Below are the code and all the weights of a small trained network. Each question names an input and a class and asks about switching units off, where a switched-off unit gives its printed mean instead of its output.

import numpy as np


def w(rows, s, z=0):
    codes = np.array(rows[::2]) - 128.0
    scale = np.full(codes.shape[1], s)
    scale[-1] = z or s
    return codes * scale


def norm(h):
    return h / np.sqrt((h * h).mean(-1, keepdims=True) + 1e-5)


def f(y):
    return y / 2 * (1 + np.tanh(0.7978845608 * (y + 0.044715 * y**3)))


def log_softmax(a):
    a = a - a.max(-1, keepdims=True)
    return a - np.log(np.exp(a).sum(-1, keepdims=True))


def net(x, mask):
    res = np.array(x, float).reshape(1, 4) / 4 @ E
    u = 0
    for l in range(2):
        y = f(norm(res) @ A[l][:, :-1].T + A[l][:, -1])
        res = res + np.where(mask[u : u + 4], y, B[l][:, -1]) @ B[l][:, :-1]
        u += 4
    return log_softmax(norm(res)[-1] @ U[:, :-1].T + U[:, -1])


A, B = {}, {}
E = w([
[109,105,123,185,125,177],'x0',
[241,123,143,42,134,78],'x1',
[133,86,2,108,78,200],'x2',
[68,176,114,151,10,62],'x3',
],0.0079)
A[0] = w([
[165,51,50,71,136,87,1],'0.n1',
[231,32,75,51,113,94,98],'0.n2',
[42,151,7,86,2,185,115],'0.n3',
[243,77,19,64,115,121,145],'0.n4',
],0.0078,0.0054)
B[0] = w([
[142,157,157,159,149,128,138],'0.n1',
[145,196,80,30,101,162,205],'0.n2',
[128,77,82,215,113,43,254],'0.n3',
[111,110,59,78,90,250,237],'0.n4',
],0.013,0.0062)
A[1] = w([
[157,2,189,137,160,191,3],'1.n1',
[110,88,133,203,173,77,114],'1.n2',
[59,103,242,176,199,211,94],'1.n3',
[67,42,24,40,61,110,81],'1.n4',
],0.0065,0.0041)
B[1] = w([
[44,87,2,170,204,84,128],'1.n1',
[148,77,76,180,29,200,206],'1.n2',
[1,219,218,59,246,212,224],'1.n3',
[208,156,160,180,157,133,253],'1.n4',
],0.0074,0.0036)
U = w([
[73,211,213,171,207,198,176],'0',
[213,163,213,76,186,63,154],'1',
[87,185,227,182,92,70,31],'2',
[210,140,67,33,88,249,160],'3',
[121,101,55,250,82,94,241],'4',
[127,62,136,121,190,185,4],'5',
],0.011,0.0045)

Each question gives the input, the list of numbers given to net, and the class t.
The units are the neurons (one row each of A and B). Each row of codes is followed by its name. A weight is (code - 128) times the scale printed after its matrix; where a second scale follows, it is the last column's (A, B and U).
mask holds one flag per neuron, layer by layer. A switched-off neuron (its flag False) gives its mean, the last column of its row in B, instead of its output. The means were averaged over made-up inputs and are rounded, as every weight is.
A unit's drop is (log p(t) with every unit on - log p(t) with that unit switched off) / (log p(t) with every unit on - log p(t) with every unit switched off).
The circuit of an input: a set's keep is (log p(t) with only the set's units on - log p(t) with every unit switched off) / (log p(t) with every unit on - log p(t) with every unit switched off). Starting from all 8 units, units are removed one at a time, each time the one whose removal leaves the highest keep (on an exact tie, the one counted first), for as long as the keep stays at least 0.8.
circuit, biggest first: the units of the circuit, biggest drop first
most important unit: the unit with the biggest drop
top k neurons: the k neurons with the biggest drops, biggest first
top k neurons in layer l: the k neurons of layer l with the biggest drops, biggest first
drop of u: that unit's drop, to one decimal
input [-1,-2,0,-2], class 0: circuit, biggest first -> 0.n3, 0.n4
input [6,5,-3,-1], class 1: top 3 neurons -> 0.n4, 1.n2, 1.n1
input [-1,0,-1,1], class 2: circuit, biggest first -> 0.n4
input [-7,-2,-1,-6], class 1: top 2 neurons in layer 0 -> 0.n4, 0.n2
input [2,1,-5,2], class 0: top 2 neurons -> 0.n3, 0.n2
input [3,-5,0,-4], class 0: circuit, biggest first -> 0.n3, 0.n4
input [-3,8,-5,-4], class 3: top 3 neurons in layer 0 -> 0.n2, 0.n3, 0.n4
input [8,2,-3,-3], class 0: top 3 neurons -> 0.n3, 1.n3, 0.n4
input [6,-1,-1,-6], class 0: circuit, biggest first -> 1.n3, 0.n4
input [7,-2,-7,4], class 0: top 2 neurons -> 0.n3, 1.n3
input [4,-4,-1,-1], class 0: top 2 neurons -> 0.n3, 1.n3
input [-5,8,-5,-6], class 3: circuit, biggest first -> 0.n2, 0.n4
input [-6,-1,-1,-1], class 1: top 2 neurons -> 0.n3, 0.n4
input [-3,-8,1,-4], class 0: top 2 neurons -> 1.n3, 0.n3
input [-7,0,7,5], class 4: most important unit -> 0.n3
input [6,5,-4,-1], class 1: top 2 neurons -> 0.n4, 0.n3
input [-5,-3,0,0], class 4: drop of 0.n3 -> 0.0
input [1,-5,8,-4], class 4: drop of 0.n3 -> 0.5
input [-7,-4,4,-1], class 4: drop of 0.n3 -> 0.8
input [-5,-3,-1,-8], class 0: top neuron in layer 0 -> 0.n3
